Below are the code and all the weights of a small trained network. Each question names an input and a target symbol and asks about switching units off, where a switched-off unit gives its printed mean instead of its output.

import numpy as np


def w(rows, s, z=0):
    codes = np.array(rows[::2]) - 128.0
    scale = np.full(codes.shape[1], s)
    scale[-1] = z or s
    return codes * scale


def norm(h):
    return h / np.sqrt((h * h).mean(-1, keepdims=True) + 1e-5)


def f(y):
    return y / 2 * (1 + np.tanh(0.7978845608 * (y + 0.044715 * y**3)))


def softmax(a):
    e = np.exp(a - a.max(-1, keepdims=True))
    return e / e.sum(-1, keepdims=True)


def log_softmax(a):
    a = a - a.max(-1, keepdims=True)
    return a - np.log(np.exp(a).sum(-1, keepdims=True))


def net(x, mask):
    ids = ['ΓΠΣΨΩαβεζηξφ'.index(c) for c in x.split()]
    T = len(ids)
    res = E[ids] + P[:T]
    u = 0
    for l in range(2):
        q, k, v = (norm(res) @ M[l].T for M in (Q, K, V))
        z = softmax(np.where(np.tri(T) > 0, q @ k.T / 3**0.5, -1e9)) @ v
        res = res + np.where(mask[u], z, O[l][:, -1]) @ O[l][:, :-1]
        u += 1
        y = f(norm(res) @ A[l][:, :-1].T + A[l][:, -1])
        res = res + np.where(mask[u : u + 8], y, B[l][:, -1]) @ B[l][:, :-1]
        u += 8
    return log_softmax(norm(res)[-1] @ U[:, :-1].T + U[:, -1])


Q, K, V, O, A, B = {}, {}, {}, {}, {}, {}
E = w([
[126,153,76,6,136,202,56,101,113],'Γ',
[124,183,97,157,185,111,171,144,115],'Π',
[83,167,138,55,179,146,150,108,125],'Σ',
[106,206,102,124,150,204,86,134,88],'Ψ',
[105,75,121,149,230,68,43,122,130],'Ω',
[132,182,135,147,227,136,161,140,145],'α',
[139,185,86,184,155,139,147,137,77],'β',
[120,48,181,222,106,44,133,111,134],'ε',
[88,94,109,108,106,11,139,153,223],'ζ',
[186,123,92,137,167,150,138,175,161],'η',
[103,125,94,155,163,196,129,132,65],'ξ',
[64,82,63,79,143,168,131,147,67],'φ',
],0.019)
P = w([
[140,173,254,18,92,141,145,180,48],'0',
[144,164,241,42,111,161,113,164,78],'1',
[128,148,231,60,131,162,95,159,97],'2',
[121,150,196,76,144,163,100,146,117],'3',
[128,144,172,91,151,158,105,135,129],'4',
[129,134,146,99,155,157,111,129,135],'5',
[121,128,119,110,164,156,116,124,142],'6',
[110,118,88,121,168,156,125,119,150],'7',
[117,121,64,127,169,156,124,104,150],'8',
[115,124,35,134,166,154,119,99,159],'9',
],0.0083)
Q[0] = w([
[111,42,95,92,128,176,55,162,73],'L0H1',
[114,68,126,121,147,43,161,154,172],'L0H1',
[107,123,75,141,104,135,160,142,2],'L0H1',
],0.012)
K[0] = w([
[95,39,46,124,71,149,61,145,73],'L0H1',
[144,67,60,187,150,2,145,212,216],'L0H1',
[74,140,91,189,110,101,141,123,25],'L0H1',
],0.0087)
V[0] = w([
[177,151,115,132,126,103,96,79,153],'L0H1',
[97,28,129,150,104,141,93,89,178],'L0H1',
[141,154,254,135,137,77,151,99,143],'L0H1',
],0.007)
O[0] = w([
[2,145,100,178,195,134,114,151,98,30],'L0H1',
[174,150,116,199,118,102,164,166,111,2],'L0H1',
[165,186,61,172,86,102,3,54,107,73],'L0H1',
],0.0073,0.0041)
A[0] = w([
[92,52,90,191,126,112,108,65,205,114],'L0N1',
[123,192,148,76,76,129,202,186,123,80],'L0N2',
[119,202,106,199,126,174,179,131,168,115],'L0N3',
[240,250,156,137,119,152,176,138,146,166],'L0N4',
[44,97,254,165,17,99,172,150,172,1],'L0N5',
[64,131,152,98,153,86,147,158,154,77],'L0N6',
[207,179,241,149,159,130,226,172,133,161],'L0N7',
[153,77,89,67,188,214,102,76,125,180],'L0N8',
],0.0085,0.0061)
B[0] = w([
[98,154,146,117,141,169,83,238,66,143],'L0N1',
[158,147,228,98,191,124,91,132,118,143],'L0N2',
[88,175,85,87,143,184,87,176,142,134],'L0N3',
[122,132,127,111,167,244,108,143,85,157],'L0N4',
[121,150,122,130,191,85,29,159,202,131],'L0N5',
[190,127,179,91,152,110,135,128,91,136],'L0N6',
[137,136,115,94,143,205,112,181,138,153],'L0N7',
[97,122,130,200,134,154,79,119,149,253],'L0N8',
],0.011,0.013)
Q[1] = w([
[106,197,105,179,154,131,91,222,68],'L1H1',
[167,11,143,165,143,60,67,217,153],'L1H1',
[67,238,91,156,217,140,62,254,133],'L1H1',
],0.0065)
K[1] = w([
[140,161,50,196,117,119,128,190,157],'L1H1',
[76,10,99,122,117,136,217,140,138],'L1H1',
[92,133,89,153,164,141,155,162,179],'L1H1',
],0.013)
V[1] = w([
[162,141,63,254,82,196,115,92,92],'L1H1',
[49,30,144,137,85,170,237,64,149],'L1H1',
[57,48,134,90,116,119,101,74,107],'L1H1',
],0.007)
O[1] = w([
[135,70,162,110,149,174,75,161,58,121],'L1H1',
[155,172,142,168,125,67,5,65,155,3],'L1H1',
[159,182,78,241,112,109,144,94,34,165],'L1H1',
],0.011,0.0043)
A[1] = w([
[104,152,123,196,119,162,96,154,167,223],'L1N1',
[183,166,70,122,122,92,60,127,168,220],'L1N2',
[81,87,156,129,147,125,136,134,165,138],'L1N3',
[132,149,75,174,117,112,80,73,170,72],'L1N4',
[102,135,104,86,76,97,214,108,137,1],'L1N5',
[185,121,101,75,121,209,187,150,149,153],'L1N6',
[177,102,111,25,123,115,158,204,163,132],'L1N7',
[148,87,141,5,131,123,144,127,125,210],'L1N8',
],0.015,0.005)
B[1] = w([
[130,104,89,107,93,164,180,95,171,247],'L1N1',
[203,131,221,136,185,195,143,132,114,143],'L1N2',
[166,194,131,98,57,107,77,109,118,186],'L1N3',
[99,116,145,83,184,13,147,212,131,138],'L1N4',
[70,164,57,105,120,148,159,164,254,133],'L1N5',
[103,145,171,101,216,203,144,133,101,249],'L1N6',
[93,135,98,211,79,137,77,74,160,159],'L1N7',
[43,129,204,75,150,158,141,215,70,177],'L1N8',
],0.013,0.011)
U = w([
[128,159,154,13,146,209,193,214,50,162],'Γ',
[170,183,99,147,118,226,122,2,167,152],'Π',
[81,157,26,143,83,118,173,131,223,217],'Σ',
[25,92,54,167,217,50,180,110,72,132],'Ψ',
[80,118,168,97,56,117,33,163,122,49],'Ω',
[130,121,219,226,116,143,33,94,102,81],'α',
[127,148,139,134,111,124,152,119,99,19],'β',
[217,180,193,151,202,80,135,122,145,174],'ε',
[102,84,138,124,141,106,85,92,90,48],'ζ',
[134,152,153,121,116,124,144,120,113,3],'η',
[138,151,141,126,115,121,148,114,95,29],'ξ',
[141,34,140,134,43,121,160,179,46,184],'φ',
],0.0089,0.0044)

Each question gives the input, a string of symbols that net reads in full, and the target symbol t.
The units are the heads (3 rows each of Q, K, V and O) and the neurons (one row each of A and B). Each row of codes is followed by its name. A weight is (code - 128) times the scale printed after its matrix; where a second scale follows, it is the last column's (O, A, B and U).
mask holds one flag per unit, layer by layer, with each layer's heads first. A switched-off unit (its flag False) gives its mean, the last column of its rows in O or B, instead of its output. The means were averaged over made-up inputs and are rounded, as every weight is.
A unit's drop is (log p(t) with every unit on - log p(t) with that unit switched off) / (log p(t) with every unit on - log p(t) with every unit switched off).
The circuit of an input: a set's keep is (log p(t) with only the set's units on - log p(t) with every unit switched off) / (log p(t) with every unit on - log p(t) with every unit switched off). Starting from the 12 units with the biggest drops (on a tie, the unit counted first), units are removed one at a time, each time the one whose removal leaves the highest keep (on an exact tie, the one counted first), for as long as the keep stays at least 0.8.
units of the circuit, in order: the units of the circuit, biggest drop first
most important unit: the unit with the biggest drop
top k neurons: the k neurons with the biggest drops, biggest first
k most important neurons of layer l: the k neurons of layer l with the biggest drops, biggest first
input Σ Ψ Π α η ζ ζ α, target Π: units of the circuit, in order -> [L1N8]
input Γ Ψ Ω, target Ψ: 4 most important neurons of layer 1 -> [L1N6, L1N8, L1N2, L1N7]
input Γ Ω φ Γ, target Π: units of the circuit, in order -> [L0N8, L1H1, L1N8]
input ε ζ Ψ φ ε α φ Σ Ω, target ε: units of the circuit, in order -> [L1H1, L1N2, L0H1, L1N4]
input Ω Ψ η φ ε ζ Γ Ψ ξ Ω, target α: top 2 neurons -> [L0N1, L1N2]
input ξ α Γ Γ φ ε Ψ Σ ζ Γ, target Σ: top 3 neurons -> [L0N8, L0N4, L1N4]
input Π Γ Ψ ζ Π, target Π: units of the circuit, in order -> [L0H1, L1N8]
input ξ ξ Σ Ω η Γ ζ, target Ω: units of the circuit, in order -> [L0N6, L1N7, L1N8, L1N3]
input Σ φ Σ Γ φ φ α β Ψ φ, target Ψ: 3 most important neurons of layer 1 -> [L1N4, L1N5, L1N7]
input Γ Γ η ε, target Ω: 3 most important neurons of layer 0 -> [L0N1, L0N5, L0N8]
input β η η η β Γ φ ε, target ε: units of the circuit, in order -> [L1H1, L1N2, L1N4, L0N8]
input Π Ω Γ η ε, target Ω: units of the circuit, in order -> [L1H1, L0N5, L1N3]
input ε Γ ε Π ε Σ φ φ φ, target Σ: 2 most important neurons of layer 1 -> [L1N6, L1N2]
input Ψ Γ Σ φ α η α η Ψ, target Π: most important unit -> L0N8
input φ Σ η ζ Ω, target Ω: top 2 neurons -> [L0N2, L0N6]
input Ω ε β β, target Π: top 2 neurons -> [L0N8, L1N8]
input ζ φ Σ Ψ Ω, target Ψ: units of the circuit, in order -> [L1H1, L1N4]
input ξ Π Σ ε Γ φ Σ ξ Σ, target Σ: top 3 neurons -> [L0N4, L1N6, L1N4]
input ξ ζ Σ Γ Ψ φ ζ Σ Ω, target Σ: top 4 neurons -> [L0N2, L0N1, L1N6, L1N1]
input Ψ Π Ω Ψ, target Π: top 3 neurons -> [L0N8, L1N8, L0N7]
input α Ψ Π φ Ω Ω Γ Ω Π ε, target φ: 3 most important neurons of layer 0 -> [L0N1, L0N2, L0N8]
input Σ α η β ζ, target Ω: top 2 neurons -> [L0N6, L1N7]
input η ξ ζ, target α: most important unit -> L1N7
input Σ Π β ε Π Ω Ψ ζ Π, target Σ: units of the circuit, in order -> [L0H1, L1N6, L0N7, L1N1]
input Σ α Π Ψ ζ ξ φ ζ η φ, target Π: top 2 neurons -> [L0N4, L0N3]
input φ Σ Ψ ζ, target Σ: top 4 neurons -> [L0N2, L0N1, L1N5, L1N7]
